Each row has a class, written after it.
[-27  47  17   3  13   7 -49   6  51   8 -14  41  55 -36   3 -21 -11  31
  58 -23 -17 -32  11   5  17 -37  27 -27 -33  75 -32 -17 -20 -15  12  24
   8  33]
k_387
[-18  11  32  -5 -48  19   6  31  14   4 -32  26   4 -10  11 -26 -30   8
  49 -57 -18 -88 -15   8   3 -51  -3  20  59  39 -72  -5  15  42 -26  23
  57 -34]
k_39
[  7   7  -8  -5  -5  -5 -11 -12  -5   6   1 -11   1  -1   7   8 -11  12
 -17  11  -6  28  12  -3   7 -10   7  -4   6 -15  18   9  13   8  21  -6
 -16  -1]
k_251
[ 58 -33 -28 -14   8   3 -31  30  -5   9   4 -23  61  -8  -6  -7  14  40
  30 -31  24 -25  22  49 -34 -11  -1 -29 -65 -11  12  12  30 -41  11   0
  39  -6]
k_812
[-15   9 -11   8  24  10  29   5  -6 -22  -9 -18  15   1   7 -19 -12  -5
   8  13   1 -56  11  12 -20 -25  -4  17  -1 -40   1   0  -8   9 -16   3
  15 -10]
k_570
[-27  -1  -3  -6   6  14   8   5  21  21   9 -30 -16 -12   9  -6  14  14
   2  -3  22   1 -18  19 -30   3  -5 -11 -11  -9  10  -3   8   9 -23  15
  19   0]
k_246
[-43   7 -15   2  26  -1  -1  20  -7 -24  -1 -37  -2 -12  16   1  17  -1
  17  12  10 -21  -4   2  -9  -6 -20  10  29 -33   1   0 -14  31 -25   2
  15 -10]
k_246
[ -8  45  75 -72 -20  15  48 -18 -28 -19 -39  53  -2  32  -4   0 -31 -10
   1  15 -63  -5   3  15  22 -10 -10  -4  -3  24  73  12  42  63 -37  11
 -16 -46]
k_616
[-13  13  23 -18 -20 -12  -1  13  -7  31   1   7  59 -17  -4   9  -9  25
  25 -28 -20  -2  30   8 -39  -3   2 -37 -54  30 -14   0  44  26 -11 -29
 -30  22]
k_526
[ -8 -13 -25  -4  26   8   7  28  13  -7 -11 -17  22  -7  22  -4  -1   5
   9   9  19 -43   0  -5  -2   4 -15  11  23 -27  23  -1  -6  20 -10 -23
  20   1]
k_89
[-10  15   8  -6 -26  -8 -12   7  -3  15  13  -7  -3   0   3   5  -3  15
  -2  -8 -17   7  24   3 -15 -22   7  11 -16 -10 -21   9   3  20  26 -23
  -2   6]
k_268
[  5  10  14  18 -25 -37 -24  -2 -82 -41 -14 -44  44 -29 -27 -18  20 -31
  38  37  55  86  13  12 -48 -61 -31 -34  54 -44  -6  44  19  12  35  -3
   9  -1]
k_845
[ 30   2  -7 -26  33  -1 -40  36  10 -13  15 -41 -85  38  36 -10  40  83
  -6 -19  22  69  -2  60 -23 -12 -24  66 -39 -26 -55  15  -7  12  36 -53
 -21 -41]
k_89
[-17  13   9 -17  11 -13   1   6   0  20   2 -16  20 -15   4  -2  28   8
   0  18   5 -25 -12   3  22  -1  -6  27   7 -13  -7  -1 -12  26   0   2
 -16  22]
k_89
[  9  49  29  32 -20 -22 -10  31  -2  32  -6 -21   4 -39  22  -3  49  38
 -26  13   6  12   0  37  15  15 -25   2  -1   3  13  -2  47 -31 -11  -6
  41  27]
k_251
[-12  -2 -15   3  17  13 -15 -23   6   8  16   1  -8  -8  -5  18  15  21
   5  10  22 -21 -18  15  10 -18 -17  -5  -5  -6  17   9   6  -7 -10 -14
  10   7]
k_246
[ 11  51  14 -13  13   3  57 -14  -9  -1  13 -18   2  45  -5 -24   9  10
  17  28  13  22 -45  19 -10  69   0  28  -9 -55  58  50  10 -11   4 -24
 -60  11]
k_845
[  0   9  -8  -4  28  -2 -10 -36  -7   2   9 -16 -20 -14  -3  21  12  -8
  -9   5  13 -44  12   6  13  -8 -11  -1  -5   1  39 -18 -33   7   0 -19
 -17   7]
k_812
[-40  72   8  31  16 -33  51   2  32 -12  22   6 -17 -19  59 -52 -12  46
  29 -26 -42 -87  18  22 -50   7  16  56 -14  -1 -85 -16 -30   1   7   4
  -9  -2]
k_570
[ 50 -13 -33   7 -16  35 -34 -58   6  -9 -35  32   2 -27  22   8 -29  14
 -10  12  10 -45   0 -19  -5 -57  -4 -52  21  49  35 -18  61 -16 -34  13
  51 -29]
k_812
[-13  46  35 -40 -63 -59   5 -46 -10  80   8   6  37  66 -38  12  56  -4
  21 -37 -12 -13  -4   0 -42  55 -44 -17 -31  -7 -53  27  55  -8  11  10
 -44 -13]
k_616
[ 16   6 -18   0 -13 -18  -2  22 -11   5  12   6  16  -2  -1   9  -5  17
   4  -8   1  -4   9   2   2 -21   0  -1  21  -5  -8   6 -13   0  48  -6
  -9  18]
k_89
[-10  17 -20  10  25 -15  16  -6  -4  -3 -11 -47  39 -13   6   4  -1  -7
   6   0  13 -17  -9   3 -18 -22  -7  25  36 -38  12   2 -19  40  -2   2
  11  -6]
k_845
[  1 -11  -5  -4 -16  -5  -7 -12  -7  12  17   7 -18   6  -9  10 -10  18
  -8  -4  -9  28  11  -4  -5 -17   2 -11   3  -4 -25  15 -13  -1  37 -12
  -5 -13]
k_39
[-29  22  -6   4   8  26   3   2   2   4 -23 -35   1 -11  26 -14   1 -20
  -3   8   4 -34  -8   2 -12 -20   2  12  27 -22  19   6  -4  31 -18  10
  25  -1]
k_251
[-26  -3  36   8  17   9  41 -37   7  60 -12 -11 -25  32 -12  10  27  44
 -22 -31   0 -30 -72 -31  52 107  10   7 -31 -10 -12 -36   1 -17   8  49
 -20  -7]
k_387
[ 24 -11  10 -41  -9 -57  63  32  41  -7  22 -20 -73 -19  48 -18 -16 -30
 -94 -23 -63 -29   4  28   1  56 -16   7 -29  80  17  -6  -8 -27  18   5
  11 -32]
k_616
[  3  57 -18   3  -8 -26  26  57 -26 -12   8 -21  20  -8  48 -55 -24  28
  43  17 -15 -28  31  17 -53   9  28  54   1 -35 -53  22  23 -30 -31 -22
   6  13]
k_570
[ -6  -3  10 -11  42  -3  -8 -23  35  -1  -8 -17  12  -5 -27  -1   8  33
   2  22  38 -25  -2  35  18  -1  -2  -1 -31 -10  38  17   8  15 -17  -4
   2 -32]
k_387
[ 27 -22 -55  27 -25  67  -8  63   7 -54 -26  16  35   0  41  -8   2 -16
 -13  -2 -31 -87  24 -62  28 -45 -48 -58  49   1  27  -9  -4   5  40 -26
  37  25]
k_89
[ -4 -14  -4 -16  20   4   4 -29   6  31  28  -6 -14 -26 -16   8   1  10
   3  18  46 -12 -17  27  -2 -27   8 -13 -27 -23  36   5 -10  -6  25  -4
  -1   7]
k_812
[-31  -3   4  -6  -2  12  10  10 -21  -3  -9 -39   9 -16  10  -8 -16 -15
   3  -4  -2 -49  -7  -7 -21 -17   0   6   2  -9 -11   2   5  48  -3  -5
   6   3]
k_268
[  6  12  -8   0 -10 -19  16 -10 -24  13  33 -15 -34  -1  -6   8  13 -12
 -16   2  -6   9  17  -2  -4  -1   1   2   0 -31  -6   0 -20   0  44   0
 -13   3]
k_812
[-32   9   4   1  -6  -2  14   4  -6  -1 -12 -29  -8 -15  11   0 -17 -15
 -10   2   2 -39 -11   2 -26 -14   5  17  16  -4   4   4   1  39 -15  -2
  21  -8]
k_268
[-36 110 -19  52  56 -23  29 -26 -26  -2 -37 -41  37 -23  20  -6   5  32
  -3  10  27 -32 -95 -23  -5  20 -36  60  37  -3 -12 -15   2   4  -8  18
 -15  40]
k_812
[ -9   0  -5  -7  14 -10 -11  -7  44  22  16  -3  -6 -29  -4  -1   0  24
  -7  14  17 -19 -16  25  14 -10   1  15   1  14 -13   6  -9  -2 -13  -5
   2   2]
k_39
[ 44  18   5 -21  32 -42  26  -1   2  13 -29   6  25  -8 -27  18  -8  25
 -50   9   9  53 -10   2  56   4   1  27  44 -15  44 -61  22 -17  36  97
  -2  -4]
k_387
[-21  33  -8   2  25  11   1   2   0 -11 -22 -45   4 -11  25 -10   7 -19
 -15  11  -5 -41 -14   9   1 -12  -7  14  22  -8  23   4  -6  26 -13  19
   8  -4]
k_251
[-33 114  12  41 -37   4  33  20  21  18  -8 -43  31  -9  -7 -51 -33  22
  71 -14  30  28 -18   7 -47 -46  -1   2  54 -41 -26  29  24  70   6  -6
  10  -6]
k_845
[-11  53  24  40  -8   6   7  21   1  -6   5 -36 -48   0   5 -10  59  30
   4  26 -10   3  24  23  33  65  -1  34  41 -77  -6 -24  26  62 -64  21
 -23  -9]
k_251
[  1  23  -7  -4   3 -19  -4  -2 -19  23  17 -13 -20   0  -3  19   3  13
 -17   2 -16  11   4  16  -3 -14   0   2   7  -1 -24   8  -7  -5  24   4
   8 -13]
k_39
[  3  16 -21  -8  25  18  23  -6 -11  -3  -9 -30  33   2  10  -2 -11 -11
  19  -5   4 -34 -15  11 -31 -29  -1  11  19 -26  20   5  -5  36   4   2
  -4   5]
k_845
[ 26 -17 -70  32  26  22  -2  -2 -15 -70 -26 -12  41   2 -20   3 -39   4
   8  -4  40 -99 -75 -11 -13  -1 -38  -7  56  36  -3  19   8  -1  -9  -3
 -54  26]
k_39
[ -3  -7   9 -14 -28 -25 -19  -1 -25  13  14 -15  -3 -13 -12  17   8   8
 -13   8   2  -3   7   9   3 -35  10   3  -1 -12 -14  10   1  11  33   6
  -7  -2]
k_268
[  2 -27  18 -39 -20  -7  19  20 -11  -5 -42   2 -13  35  11  47 -29  30
 -32 -33  10 -41 -16   0  -4  -5   5  20  32  26  77  -7 -50  36  -4 -27
 -28 -23]
k_89
[ -9  -4  -5   9  19  -3  25   2 -19 -13 -18 -39  36  -9  14   6   4 -12
  -4  -3  -6  -2  -8  -1 -33   1 -10   4  17 -22  17  -4  -7  43  -7   4
   2   4]
k_845
[-26  26  -3   1   2   5  21  11  -4  -6 -19  -8  30 -14  10  -7  -1  -7
  -1  -1  -8 -15   1 -13 -17 -19  -3  -3   9 -13  11  -1   4  31  -8  10
  -2   2]
k_526
[ -4  29  -3  -4   8 -11  25 -13  -5  -7 -14 -42  18  -6  10  -7 -13 -13
   3  -2   9  -5  -4   8 -36 -25   1  10  34 -17  30   5 -21  40   4   9
  -8 -13]
k_845
[-27  18 -22 -14  37   9  22 -10  -5   6  -7 -47  -2 -24  20  -1  -8 -17
 -15  20  12 -31 -17   1 -37 -37  -6   7   5 -21  18 -10  -7  51  -6  15
   4  -3]
k_812
[-68 -16  52 -12  46 -20  39 -18  53  64  11  17 -72 -24  34  30  10  68
 -43  22   0  93 -27  39 -29  35  10   4 -43 -21  14 -25   9  13 -13   1
  61 -51]
k_39
[-35  41   9  -2  20   6 -23  28 -42 -28 -42 -42  11   9   8 -11 -24 -14
  40 -23 -22 -22 -96 -15  29  26   2  -7 -20  73 -62  35  40   1 -41   4
  -9 -21]
k_526
[-10 -17  -2 -17   1  -6   5  -9  -5 -11   0   5  26 -12 -24  -9   3  11
   4  19  25   0  -9  26   3 -22  -7  33  -6 -36  14  35  -8  22  -9  -6
   5  -6]
k_616
[ 13  69  43  15  29 -41  -1  -5  77 -31 -11   7   3 -11 -24 -19  17 -24
  -4   3 -39 -28  12  64  60 102   8   5 -14  82  68  10 -32 -47 -90  34
  28 -25]
k_39
[ 22  63  -6  -1 -21 -37  37  32  15 -36   3  22  30 -13  -3 -26 -48 -16
  -2  17 -46  22  72  13 -24 -60  17   9  38  -7   1 -19   5  15  18  45
 -13   9]
k_570
[-36  21  -7   6  23  14   5  17  21  -6 -25 -23 -13  -1  27 -14  13  10
  -5   7  -1 -40  -9  -7 -12 -12  -1  23  10 -11 -22  -1 -10  30 -12  10
  27 -18]
k_387
[ 13 -50  45  21 -26  -8   2 -13  21 -66 -19  28  25 -11 -30  -9 -22  43
  32 -18  15  -9  14   2  45  44 -31 -45   9  17  52  10  37  11 -46 -21
  17 -47]
k_246
[-21 -10 -18 -12  30  12   5  13  10   7 -14 -25 -10  -3  12   0  10 -10
 -19  16   9 -29  -2   5 -14 -16   3  23   2 -15  -5   1  -4  20 -12   8
  30  -9]
k_387
[-22  11  -5  14  14  28  12  19 -19   6 -16 -56  10 -10  -1   2   4  -7
 -13  -6   7 -42 -23   7  -9  -7 -12  16  -4 -24   3  -6   8  43 -12   5
  23  11]
k_268
[-27  16 -20  11  29   9  22  15   1  11 -17 -38  -3  -7  13 -11   0 -19
 -10   1   2 -41   5   0 -23   0   2  26  12 -17 -15  -2  -2  25 -16   5
  44  -5]
k_387
[ 23 -39  30 -28 -39  -2 -26  -9 -29 -74 -31  58  37  43  -5 -13  13   5
  50 -30  21 -67  15   3 -17 -26 -51  31  28 -11  -3  34   5 -15  32 -45
 -22  -8]
k_268
[ -24   64  -37   22  -10   26   51   41   -6   43   42  -14  -50   40
   10  -16    2  -43   17  -43  -38  -23    1   38 -100  -36  -21    8
   10  -35 -101   35   20   18   60   -2   62   -8]
k_39
[-11   3  32  -8  36  12   1 -10   9   0  -2  15 -22 -12  -8   0  14   4
   9   3   7  14   1  50   0  -3 -21  -2 -10   2  17  -3   0  -4 -11   1
  40 -18]
k_39
[-19  12 -15  -5  25  15  20  34  -2  -3 -11 -22  16  -7  22 -15  -7  -6
  27   0   7 -46  -8   6 -17  -4  -5  -2  23 -24   5  -3   3  33  -6   4
  26  -5]
k_89
[ 10  -1  19 -10   3 -29  -6 -19  -3  -2  16  -4   3 -36   2   6  -7  26
  12  14  12   5   3  40   7 -37  13  16   1   6  12  20  -4  18   1 -31
  -4  -8]
k_845
[-23  52  27 -13 -12  -6  54  39  58  49  -5 -10 -14   6   4 -12 -47  54
   4 -43  17  32 -38  36 -45 -30 -10  35   4 -23 -20 -19  60  56  29  12
  29 -23]
k_268
[-10  12 -15   1  14   8  15  -8 -19  11  -2 -41  33 -14   9   0 -10 -14
  14   3   0 -25  -5  -1 -16 -28   5   6  13 -26  13  14 -10  37  -1 -16
  11   3]
k_845
[-22  18 -10  15  22  20  24   9  -4 -28  -4 -17  -9   2   9 -15  -5 -20
   3  12  -6 -52  16  13 -22 -20   5   4  -1 -26  11  -9 -37   3 -11  10
   5   2]
k_570
[-21  -1 -18  14  26   8  19  26  -5 -38 -12 -18  -3   6  23  -4  -7   2
   4  -1  -2 -51  25   8 -40 -27 -14   7   4 -36  -1 -16 -28   9  -2 -14
  13 -10]
k_570
[-29  73 -31  34  26  22  -5  -7  16  38  23  -7 -55  31   8  38  28  27
 -35  36 -18 -11 -23 -12  35  -4  -9  43 -14 -28 -20 -11 -16 -12 -11 -44
 -28  39]
k_570
[ -2  78  31  11  21 -14   4  -3  40 -37 -44 -36  -1  43 -18  16 -20  -4
  -2 -32 -17  80 -46  15 -15  32 -37 -35   5  66  41 -13  14  45 -12  17
 -47 -28]
k_845
[-52  38  27  79 -11  18  57  11 -19 -53   7  35 -98  25  36   9   3  38
 -22 -24 -59  24 -20   5 -60  46 -16  55   3 -12 -65  -1  -1  64  15 -42
  -8   7]
k_268
[  7  21   2  -3 -25  -2 -23  12 -10   6   1 -19   0   2   4   4  19  -2
 -10   2  -8  -9  10   0  26 -18  -6 -10  17 -10   8   8  -2  -3  30   4
 -14   9]
k_251
[ 13  14   0 -17 -16 -16 -15  22 -15  33  16 -12  -3   4  13   9  10  27
  -7   5 -17  39  29 -12  22 -10  -6   0  -6 -17 -21   5  16   8  34 -35
   4   0]
k_89
[  2  60  12 -16 -13  50  20  44 -21  -9   4  24 -91  87 -31  12  18 -37
   7 -23 -23  90 -29  43 -25  18 -32  -9  -3 -12   8   6  11   8  31  14
 -24   3]
k_616
[-10   1   0   0   2  -7  10 -26 -18  10   6 -10 -21 -13  -3   8  44  15
 -32  16   4 -26 -10  24   7  -3 -15  11  -8 -29   7   3 -10  13  -3  21
  10 -15]
k_616
[  7  39  -5  -2   3  26  37  25 -14   6 -46 -12  74   2 -21  -4 -83 -20
  14 -66 -11 -48 -49  -1 -31 -34 -23 -31  21  78   9  -7  23  15  19  23
  14  24]
k_39
